Below are the code and all the weights of a small trained network. Each question names an input and a class and asks about switching units off, where a switched-off unit gives its printed mean instead of its output.

import numpy as np


def w(rows, s, z=0):
    codes = np.array(rows[::2]) - 128.0
    scale = np.full(codes.shape[1], s)
    scale[-1] = z or s
    return codes * scale


def norm(h):
    return h / np.sqrt((h * h).mean(-1, keepdims=True) + 1e-5)


def f(y):
    return y / 2 * (1 + np.tanh(0.7978845608 * (y + 0.044715 * y**3)))


def log_softmax(a):
    a = a - a.max(-1, keepdims=True)
    return a - np.log(np.exp(a).sum(-1, keepdims=True))


def net(x, mask):
    res = np.array(x, float).reshape(1, 4) / 4 @ E
    u = 0
    for l in range(2):
        y = f(norm(res) @ A[l][:, :-1].T + A[l][:, -1])
        res = res + np.where(mask[u : u + 13], y, B[l][:, -1]) @ B[l][:, :-1]
        u += 13
    return log_softmax(norm(res)[-1] @ U[:, :-1].T + U[:, -1])


A, B = {}, {}
E = w([
[114,188,138,43,93,159,156,147,92,97,140,1],'x0',
[183,120,96,117,129,164,61,160,35,91,225,164],'x1',
[147,89,76,62,171,112,196,168,114,192,145,129],'x2',
[110,95,86,118,176,147,73,133,172,123,114,114],'x3',
],0.0078)
A[0] = w([
[113,117,123,130,152,53,192,148,167,143,51,115,1],'L0N0',
[114,109,108,30,190,111,186,148,137,242,125,159,1],'L0N1',
[171,90,89,150,124,121,140,202,64,128,154,160,144],'L0N2',
[157,59,141,156,188,92,173,228,110,151,38,254,32],'L0N3',
[120,141,105,59,93,164,115,95,95,52,63,209,141],'L0N4',
[72,158,78,46,142,64,166,167,63,65,91,58,51],'L0N5',
[166,127,28,75,204,194,93,97,188,103,104,111,60],'L0N6',
[55,62,92,105,189,119,43,105,181,147,128,70,82],'L0N7',
[211,82,80,83,176,75,203,150,146,125,194,115,16],'L0N8',
[191,198,162,74,28,24,162,110,142,136,169,156,74],'L0N9',
[177,172,201,152,68,84,189,141,66,231,126,169,84],'L0N10',
[133,94,129,42,119,32,176,95,214,173,85,142,94],'L0N11',
[126,225,120,193,99,158,99,124,152,68,77,152,23],'L0N12',
],0.0064,0.0031)
B[0] = w([
[193,138,70,88,225,50,79,66,110,146,136,142,196],'L0N0',
[160,100,132,163,43,245,135,101,134,97,86,129,220],'L0N1',
[120,181,91,101,156,106,100,124,69,89,161,94,209],'L0N2',
[56,141,165,102,119,141,137,216,90,91,55,130,255],'L0N3',
[161,191,107,155,137,123,109,116,167,125,117,128,151],'L0N4',
[40,136,163,144,203,140,89,204,94,141,60,171,214],'L0N5',
[87,67,154,199,75,82,154,226,113,139,223,59,187],'L0N6',
[92,94,223,214,56,97,212,197,182,134,235,90,213],'L0N7',
[219,124,82,215,44,232,162,41,122,120,124,168,185],'L0N8',
[99,6,125,179,93,102,154,195,133,111,149,63,174],'L0N9',
[69,63,186,183,104,109,140,206,254,164,247,99,195],'L0N10',
[112,178,99,121,132,105,125,27,77,158,160,119,238],'L0N11',
[158,163,83,164,111,199,131,93,210,177,62,132,189],'L0N12',
],0.0072,0.0049)
A[1] = w([
[119,164,149,112,96,83,111,56,166,144,74,102,81],'L1N0',
[163,202,150,148,130,189,96,124,199,68,115,103,144],'L1N1',
[119,142,186,13,169,169,119,155,127,86,87,93,11],'L1N2',
[143,96,82,49,165,187,185,157,96,205,122,135,82],'L1N3',
[138,75,91,158,111,87,67,165,123,119,195,118,187],'L1N4',
[53,145,136,128,152,132,100,193,85,145,65,181,87],'L1N5',
[103,143,94,159,108,52,94,150,142,113,74,255,57],'L1N6',
[197,193,33,75,159,129,110,104,110,56,171,163,3],'L1N7',
[158,121,120,116,151,57,77,83,121,190,86,99,78],'L1N8',
[104,192,121,120,130,101,172,76,107,159,95,83,77],'L1N9',
[155,161,108,133,133,122,115,148,50,134,164,96,90],'L1N10',
[91,149,105,169,109,151,141,183,96,145,86,139,93],'L1N11',
[180,154,88,161,60,235,115,99,147,178,93,130,128],'L1N12',
],0.0094,0.0041)
B[1] = w([
[141,116,48,77,163,126,84,94,104,169,226,129,204],'L1N0',
[150,59,99,139,128,164,243,150,66,119,111,176,229],'L1N1',
[186,125,212,114,70,123,68,206,91,82,111,112,163],'L1N2',
[111,90,135,194,96,168,186,125,109,3,106,155,171],'L1N3',
[87,143,136,109,92,60,172,55,192,200,130,115,253],'L1N4',
[203,214,204,35,131,214,101,192,91,66,58,2,193],'L1N5',
[167,143,163,56,106,168,108,222,55,71,109,39,205],'L1N6',
[124,153,116,100,204,72,87,47,208,191,124,154,177],'L1N7',
[138,233,116,96,117,105,123,114,140,154,144,205,152],'L1N8',
[198,150,106,119,164,91,21,109,167,136,121,236,188],'L1N9',
[144,145,107,113,176,108,73,99,206,196,60,188,190],'L1N10',
[201,164,186,149,171,127,64,130,95,70,78,117,194],'L1N11',
[100,71,38,148,162,161,212,37,33,42,133,152,231],'L1N12',
],0.0081,0.0066)
U = w([
[202,60,49,182,133,242,216,42,10,12,65,199,3],'0',
[233,219,237,27,135,187,7,250,35,61,15,62,159],'1',
[187,221,61,26,212,38,6,29,195,241,138,216,222],'2',
[54,56,208,201,43,86,173,217,192,180,233,59,131],'3',
],0.012,0.0021)

Each question gives the input, the list of numbers given to net, and the class t.
The units are the neurons (one row each of A and B). Each row of codes is followed by its name. A weight is (code - 128) times the scale printed after its matrix; where a second scale follows, it is the last column's (A, B and U).
mask holds one flag per neuron, layer by layer. A switched-off neuron (its flag False) gives its mean, the last column of its row in B, instead of its output. The means were averaged over made-up inputs and are rounded, as every weight is.
A unit's drop is (log p(t) with every unit on - log p(t) with that unit switched off) / (log p(t) with every unit on - log p(t) with every unit switched off).
The circuit of an input: a set's keep is (log p(t) with only the set's units on - log p(t) with every unit switched off) / (log p(t) with every unit on - log p(t) with every unit switched off). Starting from the 12 units with the biggest drops (on a tie, the unit counted first), units are removed one at a time, each time the one whose removal leaves the highest keep (on an exact tie, the one counted first), for as long as the keep stays at least 0.8.
circuit, biggest first: the units of the circuit, biggest drop first
most important unit: the unit with the biggest drop
top k neurons: the k neurons with the biggest drops, biggest first
top k neurons in layer l: the k neurons of layer l with the biggest drops, biggest first
input [2,6,0,6], class 2: top neuron -> L1N10
input [-7,7,-6,-1], class 1: top 3 neurons -> L1N6, L0N8, L0N1
input [5,-1,-5,1], class 0: top 2 neurons in layer 0 -> L0N12, L0N3
input [-4,3,-3,4], class 1: top 2 neurons in layer 0 -> L0N10, L0N8
input [-6,0,-1,7], class 3: top 2 neurons -> L0N7, L0N6
input [-8,-8,-1,5], class 1: top 2 neurons -> L0N3, L1N6
input [-4,4,-3,-5], class 3: circuit, biggest first -> L0N10, L1N4
input [-2,-4,5,7], class 3: top 2 neurons in layer 0 -> L0N7, L0N6
input [6,8,2,1], class 2: top 2 neurons -> L1N7, L0N3
input [-1,7,-3,-8], class 3: top 2 neurons -> L0N10, L0N9
input [0,-4,1,-6], class 3: top 2 neurons in layer 0 -> L0N10, L0N9
input [1,7,-6,0], class 2: top 2 neurons -> L1N7, L0N1
input [-7,8,3,4], class 2: top 2 neurons in layer 0 -> L0N2, L0N5
input [5,8,8,-1], class 0: most important unit -> L0N8
input [8,-4,-8,-6], class 0: top 3 neurons in layer 0 -> L0N12, L0N3, L0N2
input [4,-2,5,7], class 3: top 2 neurons -> L0N6, L0N7
input [-7,-2,0,7], class 1: top 2 neurons in layer 0 -> L0N3, L0N10
input [-6,-3,7,5], class 0: top 2 neurons -> L0N1, L0N8
input [6,-6,7,7], class 0: top 2 neurons in layer 0 -> L0N1, L0N10
input [-7,-2,3,-5], class 1: top neuron -> L0N3
input [-8,5,-6,-2], class 1: top 2 neurons -> L1N6, L0N8
input [-5,1,-2,6], class 3: top 3 neurons in layer 0 -> L0N7, L0N6, L0N5
input [2,0,7,8], class 3: top 2 neurons -> L0N6, L0N7
